Below is a small trained network, with its code and all its weights. Each question gives an input and a class and asks what happens when units are switched off, that is, made to give their printed mean instead of their output.

import numpy as np


def w(rows, s, z=0):
    codes = np.array(rows[::2]) - 128.0
    scale = np.full(codes.shape[1], s)
    scale[-1] = z or s
    return codes * scale


def norm(h):
    return h / np.sqrt((h * h).mean(-1, keepdims=True) + 1e-5)


def f(y):
    return np.maximum(y, 0)


def log_softmax(a):
    a = a - a.max(-1, keepdims=True)
    return a - np.log(np.exp(a).sum(-1, keepdims=True))


def net(x, mask):
    res = np.array(x, float).reshape(1, 5) / 4 @ E
    u = 0
    for l in range(2):
        y = f(norm(res) @ A[l][:, :-1].T + A[l][:, -1])
        res = res + np.where(mask[u : u + 15], y, B[l][:, -1]) @ B[l][:, :-1]
        u += 15
    return log_softmax(norm(res)[-1] @ U[:, :-1].T + U[:, -1])


A, B = {}, {}
E = w([
[44,249,69,188,152,75,121],'x0',
[135,133,121,125,130,131,142],'x1',
[79,9,62,139,114,5,252],'x2',
[115,192,244,85,85,51,180],'x3',
[135,133,118,124,115,131,131],'x4',
],0.0026)
A[0] = w([
[123,150,91,86,86,137,138,120],'0.n0',
[83,105,150,87,121,97,193,43],'0.n1',
[111,91,125,163,118,53,159,72],'0.n2',
[167,35,158,73,116,117,162,66],'0.n3',
[94,77,211,134,124,118,112,119],'0.n4',
[103,164,129,87,142,72,105,152],'0.n5',
[65,208,120,158,105,130,119,41],'0.n6',
[68,161,78,139,153,89,159,100],'0.n7',
[149,226,217,63,98,95,145,27],'0.n8',
[144,72,60,179,156,122,151,128],'0.n9',
[78,99,155,159,107,126,102,140],'0.n10',
[131,145,181,114,82,2,183,91],'0.n11',
[142,126,112,65,123,151,70,140],'0.n12',
[75,215,115,97,195,84,165,6],'0.n13',
[132,115,159,182,151,124,179,57],'0.n14',
],0.0045,0.0016)
B[0] = w([
[126,110,152,165,156,125,124,136],'0.n0',
[123,161,120,57,127,89,125,189],'0.n1',
[97,187,92,61,135,84,137,199],'0.n2',
[217,121,161,223,124,69,131,210],'0.n3',
[139,138,113,146,82,149,161,172],'0.n4',
[98,153,129,172,101,154,189,179],'0.n5',
[162,89,147,244,108,85,83,189],'0.n6',
[220,100,155,223,112,76,61,202],'0.n7',
[58,105,172,104,110,234,196,232],'0.n8',
[55,147,115,57,149,123,103,202],'0.n9',
[163,137,97,140,149,136,185,141],'0.n10',
[49,137,147,89,121,255,129,253],'0.n11',
[131,147,107,115,159,67,197,181],'0.n12',
[127,163,150,204,63,117,107,190],'0.n13',
[139,122,100,113,100,134,149,143],'0.n14',
],0.0039,0.0036)
A[1] = w([
[106,119,20,191,179,193,81,115],'1.n0',
[83,181,107,178,124,35,131,160],'1.n1',
[91,90,35,105,135,126,78,48],'1.n2',
[147,166,91,225,130,123,107,65],'1.n3',
[143,106,173,111,113,150,189,131],'1.n4',
[91,129,101,123,72,62,211,200],'1.n5',
[167,67,68,116,147,180,121,95],'1.n6',
[97,107,93,125,179,172,125,1],'1.n7',
[164,103,166,153,105,121,124,91],'1.n8',
[254,49,158,125,137,105,142,23],'1.n9',
[129,161,133,67,90,106,55,129],'1.n10',
[170,241,185,140,164,204,79,171],'1.n11',
[168,122,164,75,111,156,164,140],'1.n12',
[238,91,180,128,131,149,120,82],'1.n13',
[160,100,113,137,89,134,165,127],'1.n14',
],0.0059,0.0022)
B[1] = w([
[60,174,243,82,90,169,207,209],'1.n0',
[207,93,135,129,139,180,77,214],'1.n1',
[124,179,179,82,87,150,171,170],'1.n2',
[144,124,172,222,51,102,78,181],'1.n3',
[109,186,137,149,166,176,63,193],'1.n4',
[188,93,103,93,193,160,96,228],'1.n5',
[84,205,239,119,102,131,163,170],'1.n6',
[49,208,214,79,98,153,215,140],'1.n7',
[140,132,85,172,108,137,103,148],'1.n8',
[114,205,110,223,108,145,58,177],'1.n9',
[152,97,103,118,191,113,165,142],'1.n10',
[166,2,8,34,186,42,169,255],'1.n11',
[76,165,79,237,98,73,98,193],'1.n12',
[100,151,114,233,84,52,112,184],'1.n13',
[140,154,122,128,138,144,62,155],'1.n14',
],0.0041,0.0055)
U = w([
[167,149,141,254,82,97,50,252],'0',
[53,178,234,53,99,190,190,67],'1',
[188,66,36,20,196,75,123,49],'2',
],0.0089,0.00038)

Each question gives the input, the list of numbers given to net, and the class t.
The units are the neurons (one row each of A and B). Each row of codes is followed by its name. A weight is (code - 128) times the scale printed after its matrix; where a second scale follows, it is the last column's (A, B and U).
mask holds one flag per neuron, layer by layer. A switched-off neuron (its flag False) gives its mean, the last column of its row in B, instead of its output. The means were averaged over made-up inputs and are rounded, as every weight is.
A unit's drop is (log p(t) with every unit on - log p(t) with that unit switched off) / (log p(t) with every unit on - log p(t) with every unit switched off).
The circuit of an input: a set's keep is (log p(t) with only the set's units on - log p(t) with every unit switched off) / (log p(t) with every unit on - log p(t) with every unit switched off). Starting from the 12 units with the biggest drops (on a tie, the unit counted first), units are removed one at a time, each time the one whose removal leaves the highest keep (on an exact tie, the one counted first), for as long as the keep stays at least 0.8.
units of the circuit, in order: the units of the circuit, biggest drop first
k most important neurons: the k neurons with the biggest drops, biggest first
k most important neurons of layer l: the k neurons of layer l with the biggest drops, biggest first
drop of u: that unit's drop, to one decimal
input [-3,-8,-4,0,-7], class 2: units of the circuit, in order -> [1.n11]
input [-7,7,-8,-5,-2], class 2: 3 most important neurons of layer 0 -> [0.n3 0.n7 0.n6]
input [1,5,7,5,6], class 2: 3 most important neurons -> [1.n5 1.n0 0.n8]
input [-6,-6,5,6,7], class 0: 2 most important neurons of layer 1 -> [1.n11 1.n12]
input [-8,2,-6,7,7], class 0: units of the circuit, in order -> [1.n12 1.n13]
input [-7,1,-7,5,-2], class 0: 2 most important neurons of layer 1 -> [1.n13 1.n12]
input [-4,-8,-4,4,-4], class 0: 2 most important neurons of layer 1 -> [1.n12 1.n0]
input [-8,8,8,-5,7], class 0: 3 most important neurons -> [0.n3 1.n9 1.n11]
input [-4,5,5,-6,-1], class 1: 2 most important neurons -> [0.n9 1.n11]
input [-7,-5,7,-3,-4], class 0: 3 most important neurons -> [0.n3 1.n9 1.n11]
input [-4,3,-7,5,-8], class 2: 2 most important neurons of layer 1 -> [1.n11 1.n0]
input [4,-6,3,-5,-5], class 1: 2 most important neurons of layer 1 -> [1.n0 1.n2]
input [-5,-6,-8,7,2], class 2: 4 most important neurons -> [1.n11 1.n0 0.n11 1.n6]
input [2,7,-3,-4,6], class 1: units of the circuit, in order -> [1.n0]
input [-6,1,6,-5,-5], class 0: 3 most important neurons of layer 0 -> [0.n3 0.n11 0.n12]
input [-6,-8,-4,6,5], class 0: 2 most important neurons -> [1.n12 1.n0]
input [-1,8,-3,-2,-5], class 2: drop of 1.n11 -> 1.7
input [-2,1,-5,2,0], class 2: drop of 1.n11 -> 1.0
input [-4,5,-8,-4,-7], class 2: drop of 1.n11 -> 1.7
input [2,4,-6,0,6], class 2: drop of 1.n11 -> 1.1
